Each row is followed by its class.
| -.04 |  .03 |  .13 | -.02 | -.09 |  .01 | -.09 |  .06 | -.11 | -.13 |  .31 |  .30 | -.12 |  .22 |  .10 |  .16 |  .19 |  .19 | -.15 | -.16 |  .48 |  .16 | -.07 |  .05 |  .08 |  .06 |  .20 | -.28 | -.08 |  .03 |
<72>
|  .05 | -.07 | -.01 |  .04 |  .03 |  .00 | -.39 |  .02 |  .09 | -.13 | -.07 |  .00 | -.16 |  .08 |  .10 |  .16 | -.16 |  .00 | -.04 |  .00 |  .05 |  .08 | -.02 |  .02 |  .07 | -.04 |  .17 |  .13 |  .06 | -.05 |
<23>
| -.03 |  .11 |  .04 | -.04 | -.07 | -.02 | -.03 |  .05 |  .35 | -.04 | -.10 | -.12 |  .01 |  .01 |  .08 | -.08 | -.36 | -.10 | -.06 | -.21 | -.03 |  .07 |  .01 | -.01 |  .12 | -.08 |  .15 |  .31 |  .05 | -.06 |
<23>
|  .12 |  .19 |  .07 |  .02 |  .10 |  .04 |  .00 |  .03 |  .10 |  .06 |  .16 | -.09 |  .13 |  .10 |  .04 | -.02 | -.02 |  .08 |  .02 |  .01 |  .12 | -.02 |  .09 | -.01 |  .08 |  .02 |  .22 |  .18 | -.05 |  .22 |
<23>
|  .01 |  .03 |  .03 |  .01 | -.08 |  .01 | -.09 |  .07 |  .18 | -.05 |  .03 | -.04 |  .02 |  .02 |  .01 |  .07 | -.19 | -.03 | -.01 | -.11 |  .00 |  .07 | -.02 | -.04 |  .06 |  .01 |  .09 |  .20 |  .03 | -.02 |
<23>
| -.06 |  .07 | -.01 | -.04 | -.03 | -.01 |  .06 |  .03 | -.03 |  .08 |  .30 |  .10 | -.05 |  .41 |  .05 |  .02 | -.13 |  .19 | -.20 |  .01 |  .42 |  .15 | -.01 | -.06 |  .03 |  .10 |  .33 | -.08 | -.15 | -.06 |
<72>
|  .09 |  .12 |  .17 |  .06 |  .11 |  .01 | -.05 |  .05 |  .13 | -.12 |  .08 |  .06 | -.16 |  .12 |  .03 |  .01 | -.38 | -.01 | -.04 | -.12 |  .11 |  .05 |  .00 |  .06 |  .05 | -.05 |  .23 |  .13 |  .06 | -.09 |
<23>
|  .01 |  .11 |  .06 |  .06 | -.04 | -.05 | -.09 |  .09 |  .13 |  .01 |  .08 | -.12 | -.16 |  .02 |  .07 |  .00 | -.21 |  .06 |  .01 | -.26 |  .19 | -.03 |  .04 |  .07 |  .10 | -.01 |  .24 |  .14 |  .07 | -.05 |
<86>
| -.14 |  .07 | -.07 | -.03 | -.05 |  .05 |  .11 |  .04 | -.17 |  .16 |  .06 |  .21 |  .00 |  .17 | -.02 | -.05 |  .00 |  .17 | -.15 |  .03 |  .06 |  .09 |  .04 | -.04 |  .09 |  .01 |  .08 | -.19 | -.05 |  .00 |
<72>
| -.12 |  .20 |  .02 | -.09 | -.11 | -.02 |  .01 | -.04 | -.13 | -.02 |  .32 |  .22 |  .09 |  .14 | -.01 | -.21 | -.05 |  .20 | -.24 |  .00 |  .36 |  .11 | -.15 | -.09 | -.02 | -.03 |  .00 |  .26 |  .03 |  .02 |
<72>
| -.14 |  .05 |  .04 | -.09 | -.32 |  .04 |  .00 | -.04 | -.13 |  .08 |  .40 |  .10 | -.01 |  .23 | -.03 | -.04 | -.01 |  .08 | -.21 |  .10 |  .21 |  .06 | -.05 | -.08 | -.10 |  .05 |  .04 |  .06 |  .01 | -.03 |
<72>
|  .07 |  .08 |  .08 | -.05 |  .06 | -.03 | -.03 |  .03 |  .07 |  .03 |  .20 |  .05 | -.04 |  .06 |  .04 |  .13 | -.15 |  .09 | -.09 | -.09 |  .11 |  .01 | -.03 |  .02 |  .02 | -.13 |  .10 |  .24 | -.11 | -.07 |
<86>
|  .09 |  .00 |  .07 |  .02 |  .03 | -.09 |  .01 |  .04 |  .07 | -.09 |  .18 |  .01 |  .03 |  .08 |  .09 |  .03 | -.11 |  .04 |  .00 | -.11 |  .16 |  .03 |  .09 | -.01 |  .09 |  .06 |  .19 |  .01 |  .03 |  .01 |
<86>
|  .02 |  .07 |  .06 |  .07 | -.10 | -.03 | -.08 |  .04 |  .20 | -.10 | -.05 | -.01 | -.09 | -.09 |  .10 |  .07 | -.21 | -.07 |  .00 | -.17 |  .04 | -.03 |  .05 |  .00 |  .09 | -.05 |  .17 |  .07 |  .05 | -.02 |
<86>
|  .14 |  .05 |  .05 |  .01 | -.01 | -.06 | -.10 |  .04 |  .27 | -.17 |  .05 | -.05 | -.14 | -.03 |  .08 |  .01 | -.25 | -.14 |  .09 | -.03 |  .17 |  .01 |  .05 | -.04 |  .06 | -.02 |  .25 |  .22 |  .10 | -.09 |
<86>
| -.02 |  .14 |  .00 | -.14 | -.09 |  .04 | -.01 |  .06 |  .11 | -.07 |  .36 |  .13 | -.25 |  .19 |  .08 |  .02 | -.22 |  .33 | -.07 | -.13 |  .46 |  .19 |  .00 | -.03 |  .09 |  .07 |  .22 |  .25 |  .06 |  .03 |
<72>
|  .12 |  .12 | -.03 |  .08 |  .14 | -.07 | -.05 |  .00 |  .13 | -.20 |  .11 | -.04 | -.21 | -.11 |  .00 | -.06 | -.31 | -.04 |  .13 | -.07 |  .08 |  .07 |  .07 | -.01 |  .08 | -.07 |  .19 |  .38 | -.11 |  .02 |
<86>
